q660: [ 59  98  90 118 133 112 158 199 144 159 130 133  89 118 105  97 107 159
 118]
q799: [ 59  98  90 118 133 112 158 199 144  96 130 133  89 118 105  97 107 159
 118]
q599: [ 59  98  90 118 133 112 158 199 144 159 130 133  89 118 105  86 133 114
 110]
q311: [172  99  85 101 133 118  58 174 100  84 107 101 148 167 158  98 146 135
 156]
q411: [153 154 179 140 116 136 115  72 123 163 142 123 153 124 133 157 134  98
 117]
q: [133 118]	q311
q: [ 59  98  90 118 133 112 158 199 144  96 130 133  89 118 105  97 107 159
 118]	q799
chg q599: [ 59  98  90 118 133 111 158 199 144 159 130 133  89 118 105  86 133 114
 110]	5, [112]
after: [135]	[156]
chg q599: [ 59  98  90 118 133 112 158 199 144 159 130 133  88 118 105  86 133 114
 110]	12, [89]

q451: [134 126 160 113 131]
q484: [202 134 106 158 159]
q387: [221  63 125 129 105]
q911: [109  75  88 134 163]
q625: [109  75  89 134 192]
q692: [144 132 108 108 129]
chg q911: [109  75  88 134 162]	4, [163]
chg q387: [221  63 124 129 105]	2, [125]
chg q692: [144 132 108 108 128]	4, [129]
chg q484: [202 134 105 158 159]	2, [106]
q: [ 63 125]	q387
after: [158]	[159]
after: [88]	[134]

q784: [127 163 132 152]
q385: [142 223 147 102]
q554: [142 223 181  99]
q409: [145 128 132 152]
q743: [134 130  95 160]
q494: [222 181 141  94]
q: [223 181]	q554
q: [ 95 160]	q743
after: [127]	[163]
after: [134]	[130]
q: [142 223 147 102]	q385

q405: [179 134 173  83  73 104  75 131 125 167  83  87 155  76 159 175 159 143
  93 185 151 128 101  56  86  69 130 113 115  81  71  75 163 184]
q187: [179 134 173  83  73 104  75 131 125 167  83  87 155  76 159 175 159 143
  93 185 151 128 101  56  86  69 130 113 115  81  55  77 180 179]
q245: [ 84 120  83 175  85 165 170 114  94 101 181 173  86 171  81  88 107 106
  85 107  82 115 186 162 169 176  91  89 174 176 160 183  80 105]
q954: [ 81  74 117 146  87 119 143  95  94 122 117 130  82 168 114 112 117  88
  95 152  76  98 148 121 148 108  89  79 179 160 113 118 110 151]
q312: [179 134 173  83 168 104  75 131 125 167  83  87 155  76 159 175 159 143
 167 185 151 128 101  56  86  69 130 113 115  81  55  77 180 179]
q: [81 71]	q405
q: [179 134 173  83 168 104  75 131 125 167  83  87 155  76 159 175 159 143
 167 185 151 128 101  56  86  69 130 113 115  81  55  77 180 179]	q312
chg q405: [178 134 173  83  73 104  75 131 125 167  83  87 155  76 159 175 159 143
  93 185 151 128 101  56  86  69 130 113 115  81  71  75 163 184]	0, [179]
chg q405: [179 134 173  83  73 104  75 131 125 167  83  87 155  76 159 175 158 143
  93 185 151 128 101  56  86  69 130 113 115  81  71  75 163 184]	16, [159]

q940: [124 130 125 130 125 126 123]
q20: [198 219 125 130 125 221 227]
q236: [115 121 142 131 198 221 227]
after: [115]	[121]
q: [130 125 126]	q940
q: [115 121 142 131 198 221 227]	q236
chg q940: [124 130 125 131 125 126 123]	3, [130]
q: [198 221]	q236
after: [126]	[123]
q: [198 219 125 130]	q20

q184: [ 67 110 104 198 107 169 187 130  49  66 166 236  70  13 141  62  52  82
 158 119 219 188 221  40 124 218 175  39  61 108  57 133  82  28 236 132
 103 177  47]
q758: [208  27 100  79 185 213 131 180  87 114  80 220 182 189 169 228  41 111
 106  20 106 111 114 172  57 240  31 189 102 194 152 146 239  58 163  45
 100 193  14]
q802: [208 206 100  79 185 213 240 180  87 114  80 220  13  52  62  70 141  82
 106  20 106 111 114 172  57 240  31 189 102 194 152 189 239  58 163  45
 100 193  86]
after: [39]	[61]
chg q802: [208 206 100  79 185 213 240 180  87 114  80 220  13  52  62  70 140  82
 106  20 106 111 114 172  57 240  31 189 102 194 152 189 239  58 163  45
 100 193  86]	16, [141]
q: [ 67 110 104 198 107 169 187 130  49  66 166 236  70  13 141  62  52  82
 158 119 219 188 221  40 124 218 175  39  61 108  57 133  82  28 236 132
 103 177  47]	q184
after: [188]	[221]
q: [208  27 100  79 185 213 131 180  87 114  80 220 182 189 169 228  41 111
 106  20 106 111 114 172  57 240  31 189 102 194 152 146 239  58 163  45
 100 193  14]	q758
q: [ 70  13 141  62  52  82]	q184

q413: [ 95 118 144 147 135 193 139 139 141 192 156 116  88  80 240 198 191 203
 110 129 153 136 160  54 189  89 218 146 162 108 124 144 132 172  55 173
 101  83 203 131 160 216 115 184 115 119 123 188 104  85  70  87 206 158
 105 109 106 204  49  81]
q544: [103 132 143 133 129 207 138 140 151 194 170 120  83  71 243 191 205 193
 118 133 147 147 170  55 193 102 211 134 147 115 123 160 122 165  54 176
 108  99 139 190 148 206 106 184 122 139 116 185  96  66  68  91 210 151
 116 114 107 213  57  78]
q722: [178  97  92  78 149  42 152 106 110  27 148 112 157 173  24 165 115  48
  97 143 145 144 105 116  13 153 156 114 124 139 131 168 128 120 188 178
 150 133 114 169 110 122 170 172 133  90 151  79 125 174 137 134  79 123
 127  66 118  87 195 174]
q537: [ 97 123 142 141 133 199 141 140 141 194 157 118  87  77 239 198 196 202
 110 133 148 140 162  53 190  91 218 122 162 107 123 145 119 173  53 173
 101  89 139 128 159 214 116 184 118 121 124 187 100  80  71  89 208 157
 108 110 109 203  49  81]
q680: [182 156  71  87 100  66 151 123 159  36 106 128 154 132  86  53 150  79
 166 147  68 116  73  57  79 167 110  93 110 146 144 142 104 107 190 146
 148 188  77 163 105  90 170 156 131  30 151 112 129 127 144 127  68  97
 142  98  96  76 195 171]
q894: [182 156  71  87 100  66 132 123 159  36 106 128 154 173  86  53 150  79
 166 147  68 116  73  57  79 167 110  93 110 146 144 142 104 107 190 146
 148 188  77 163 105  90 170 156 131  30 151 112 129 127 144 127  68  97
 142  98  96  76 195 171]
after: [95]	[118]
q: [178  97  92  78 149  42 152 106 110  27 148 112 157 173  24 165 115  48
  97 143 145 144 105 116  13 153 156 114 124 139 131 168 128 120 188 178
 150 133 114 169 110 122 170 172 133  90 151  79 125 174 137 134  79 123
 127  66 118  87 195 174]	q722
after: [204]	[49]
q: [ 97 123 142 141 133 199 141 140 141 194 157 118  87  77 239 198 196 202
 110 133 148 140 162  53 190  91 218 122 162 107 123 145 119 173  53 173
 101  89 139 128 159 214 116 184 118 121 124 187 100  80  71  89 208 157
 108 110 109 203  49  81]	q537

q439: [131 113 111 171 109 120 136 128 160 131 172 122  95 149  65 128 155  84
  99 149 110 131 132 111 133 115 191 119 127 123 123  84 158]
q663: [138 161 160 135 114 100 207 130 147 136 100 150  62 111 119 106 136  75
 131 151  97 149 149  78 164 152 188 117 121 149 146  87 175]
q425: [125 100  97 143 131 139  88 129 131 126 174 113 152 142 100 137 103 178
 155 105 152 119 119 153 119 135  62 137 130 132 133 176  95]
q224: [134 165 178 134  99 109 185 112 149 127  60 139  56 136 137 124 160  71
 107 165 102 130 135  83 167 120 239 110 127 144 146  73 202]
q174: [131 113 111 171 109 120 136 128 160 131 172 122  95 149  65 128  95 166
 179 112 142 129 129 118 155 162  88 130 125 160 161 171 131]
q490: [127 148 153 106 128 127 139 121 117 124  81 134 125 122 167 128 158  90
  92 148 113 128 128 121 125 105 187 121 129 114 115  87 151]
q420: [118 113 117 103 141 156  58 119 102 116 114 111 189 142 169 151 146 149
  94 122 148 101 106 172  89  81 122 131 136  97 101 136 103]
q392: [120 139 156  94 127 149  88 107 105 113  55 118 154 142 195 151 177 103
  65 152 128 101 108 147 106  63 206 119 135  97 103  89 151]
chg q224: [134 165 178 134  99 109 185 112 149 127  60 139  56 136 137 124 159  71
 107 165 102 130 135  83 167 120 239 110 127 144 146  73 202]	16, [160]
chg q224: [134 165 178 134  99 108 185 112 149 127  60 139  56 136 137 124 160  71
 107 165 102 130 135  83 167 120 239 110 127 144 146  73 202]	5, [109]

q662: [ 60  70 167 103  34  41 150 183  61 193 223 139 188 192 170  67]
q543: [130 106 200 164  95 166  41 145  88 211  49 179  46 140  81  82]
q759: [180 207 118  91  71 176 107  85 213  30  42 191 119 152 186 141]
q623: [180 207 118  91  71 176 107  85 213  30  42 191  80 199 178 133]
q441: [180 207 118  91  71 176 107  85 213  30  42 191 119 152  33 141]
q: [193 223 139 188 192 170]	q662
after: [193]	[223]

q148: [153 120 227 187 152 107 106 152 124 166 106 144 160  99 137 120  83 120
 214]
q464: [112 154  90 143 119 178 165 170 140 114  62  89 109 154 161 139 114 104
  98]
q461: [ 93 154 130 166 161 153 161 128 140 102 164 120 113 151  88 159 119 130
 123]
q935: [ 93 156 130 166 161 153 161 128 140 102 164 120 113 108  77 132 111 163
 118]
q54: [ 93 156 130 166 161 153 161 128 140 102 164 120 113 151  88 159 119 130
 129]
q913: [119 145 117 119 131 124  76  96 158 104 140 120 121  16 138  94 110 106
 127]
q583: [ 93  71 122  92 198 120 175 146  68 150 115 139  84  84 196 162  62  80
  83]
q258: [112 154  90 143 119 178 165 170 140 123 121 115  80  81 143 172 165 135
 127]
q42: [108 173 109 121  92 111 123 157 124 154 170 151 121  89 192 120  93 159
 128]
q330: [128  81 167 120 146  71  96 114 128 118 162 121 130 110 151 154 113 122
 179]
q274: [163  63 118 186 184 132  86 110  88 124 141 114  78  93 136 195  97 143
 159]
q203: [ 84 151 102  86 139 115 150 127 176  78 142  97 200 177 158 131 103 118
 124]
chg q54: [ 93 156 130 166 161 153 161 128 140 101 164 120 113 151  88 159 119 130
 129]	9, [102]
chg q42: [108 173 109 121  92 111 123 158 124 154 170 151 121  89 192 120  93 159
 128]	7, [157]

q984: [ 92 146 124  90]
q244: [ 92 124 124  90]
q725: [183 172 154  29]
q250: [121 128 106  73]
q266: [ 92 124 124  78]
q: [ 92 124 124  90]	q244
chg q244: [ 92 124 125  90]	2, [124]

q981: [226 103 126 113  79 244 111]
q337: [130 137 136 177 177 110  65]
q622: [ 69 202 105 117 115 197 225]
q: [177 177 110  65]	q337
after: [69]	[202]
chg q337: [130 137 135 177 177 110  65]	2, [136]
after: [103]	[126]
after: [226]	[103]

q593: [ 40 139 187 127 172 154 149  86 166]
q665: [ 34 139 180 119 159 159 150  88 176]
q502: [ 72 158 151 114 166 145 122 123 142]
q638: [160 197  79  98 175 117  33 193 105]
q510: [ 73 157 150 117 170 143 121 118 143]
q328: [127 165 128 108 168 145 113 132 136]
q259: [ 84 164 148 117 179 131 104 124 148]
after: [34]	[139]
after: [128]	[108]

q560: [ 64 198  50 149 212 197]
q737: [ 43 186  73 106 191 189]
q673: [ 37 175  60 109 225  63]
q520: [ 66 186  73 183 191 189]
q891: [ 22 201  15  67 244 238]
q389: [ 77 197  99 187 176 159]
q458: [ 94 168  86 196 174 167]
q613: [ 73 183 107 201 168 138]
q: [ 66 186  73 183 191 189]	q520
chg q613: [ 73 183 107 201 168 137]	5, [138]
q: [ 73 106 191]	q737
after: [64]	[198]
chg q613: [ 73 182 107 201 168 138]	1, [183]

q724: [154 114 157 140 172 205 142  79 148 128  71 171]
q93: [154 117 152 147 167 221 138  73 165 140  75 160]
q516: [148 122 144 149 152 214 133  79 175 149  91 142]
q80: [147 113 157 134 168 187 144  87 143 121  76 168]
after: [75]	[160]
after: [221]	[138]
chg q516: [148 122 145 149 152 214 133  79 175 149  91 142]	2, [144]

q882: [131 116 100 155 106]
q637: [ 78  82  72 182  59]
q934: [105  59  21 117  62]
chg q637: [ 78  82  73 182  59]	2, [72]
chg q882: [131 116 100 155 107]	4, [106]

q455: [201  91  81 141 111 178 218 130  81 129 106 134 125 162  95 115 195 113
 112  70  70  50 151 119 107  92  72]
q947: [180 149  89 176 106 159 178 118  47 144 103  80  86 174 103 120 129 117
  74 133  88 162 118 128 133 120 136]
q518: [154 138 114 149 133 163 146 158 146 134  98  43 124 226 122 155 131 180
 103 139  90 129  91 141  93  86  60]
q167: [ 89 121 144 106 128  86 102  79 114 111 142 203 145  37 143 122 122  78
 159  90 139 144 172 132 168 153 126]
q434: [110 108 163 120 126  68 107 181 181 108 176 190 120  84  90 121 130 138
 200 188 204 198 131  90 166 105 111]
q151: [154 138 114 149 133 163 146 158 146 134  98  43 124 226 122 155 131 180
 103 139  90 129  91 141  93  86 151]
q133: [ 69 122 172 103 123  84  93 154 184 109  89 107 154 128 113 175 103 187
 159 125 148 152  93 157  97 128 155]
chg q947: [180 149  89 175 106 159 178 118  47 144 103  80  86 174 103 120 129 117
  74 133  88 162 118 128 133 120 136]	3, [176]
q: [154 138 114 149 133 163 146 158 146 134  98  43 124 226 122 155 131 180
 103 139  90 129  91 141  93  86  60]	q518

q318: [200 174 143 128 147 224 192 226 123 215 134]
q808: [216 203 129 129 128 218 126 215 127 215 124]
q79: [205 186 141 135 228 222 214 143 126 215 131]
q602: [147 172 199 215 111 121 147 111 215 129 214]
q426: [212 131 128 175 227 134 130 133 218 129 212]
q370: [118 119 143 227 137 147 116 139 205 128 232]
after: [135]	[228]
q: [227 137]	q370
after: [123]	[215]
chg q808: [216 203 128 129 128 218 126 215 127 215 124]	2, [129]
after: [174]	[143]
after: [222]	[214]
q: [222 214 143]	q79

q196: [139 169 153 203 100 112 115  99  78]
q657: [135 151 129 197 120 120 107 104  91]
q930: [106 166 113 199 117  86 110  90 105]
q177: [124 174 163 206 120  82 107 112  98]
q253: [139 158 115 212 128  97 120 107 121]
q: [113 199 117  86]	q930
after: [100]	[112]
chg q196: [139 169 153 203 100 112 115  99  77]	8, [78]

q412: [118 127 101 129 104 131 117 102]
q781: [137 128  88 130 176 120  90 231]
q547: [111 126  86 128 121 123  95 133]
q350: [132 128 101 129 151 124 104 182]
q168: [123 126  86 128 121 123  95 133]
q558: [118 127 101 129 104 130 119 145]
q856: [120 128 157 126  86 133 155  40]
chg q781: [137 127  88 130 176 120  90 231]	1, [128]
q: [133 155]	q856
chg q781: [138 128  88 130 176 120  90 231]	0, [137]
q: [123 126  86 128 121 123  95 133]	q168
q: [118 127 101 129 104 130 119 145]	q558

q701: [ 86 172  78  59 109]
q299: [103 219 116  63 139]
q396: [ 86 109  78 167  98]
q568: [106  64 114 139 183]
q977: [177 103 219 116  98]
after: [64]	[114]
chg q701: [ 87 172  78  59 109]	0, [86]
q: [103 219 116  63]	q299

q99: [161 134 189 150]
q178: [161 134 180 150]
q308: [194 134 214 150]
q772: [194 130 214 150]
q804: [194 134 205 150]
q918: [134 194 180 150]
q160: [194 134 189 150]
q873: [194 134 197 150]
chg q918: [134 194 180 149]	3, [150]
chg q772: [194 130 215 150]	2, [214]
q: [194 134 214 150]	q308

q979: [138 160 117 172 154 136]
q924: [ 84 138 229 178 131 105]
q374: [138 178  84 229 131 138]
q35: [116 105 136  99 108 134]
chg q35: [116 105 136  99 109 134]	4, [108]
q: [138 178  84 229 131]	q374
after: [116]	[105]

q145: [133 151  99  81 127 125]
q307: [132 131  99 222 111 160]
q367: [165 146  89  76 132 111]
q113: [135 142  80 103 162 113]
q689: [133 222 160  99 131 111]
chg q145: [133 151  99  81 128 125]	4, [127]
q: [131  99 222 111 160]	q307
chg q367: [165 147  89  76 132 111]	1, [146]
chg q307: [132 131  99 222 111 159]	5, [160]

q463: [ 36 159 151  51  28  39 235]
q408: [ 99  65  91 142  91 119 143]
q24: [129 106 125 131 119 136 128]
q358: [ 80 179 147  70  94  55 152]
q838: [131 146 145 109 131 119 116]
q705: [121 166 144 101 134  98 113]
q257: [ 88 180 183  45  76  69 166]
q522: [ 36  87  75 117  46  53 202]
q987: [129 106 125 131 119  32 180]
q246: [166  94  63 207 202 161  48]
q100: [228 102 124 204 178 239  51]
chg q838: [131 145 145 109 131 119 116]	1, [146]
chg q463: [ 36 159 151  51  27  39 235]	4, [28]
chg q100: [227 102 124 204 178 239  51]	0, [228]
chg q358: [ 80 179 147  70  93  55 152]	4, [94]
after: [179]	[147]
chg q24: [129 106 125 131 119 136 129]	6, [128]
chg q246: [166  93  63 207 202 161  48]	1, [94]

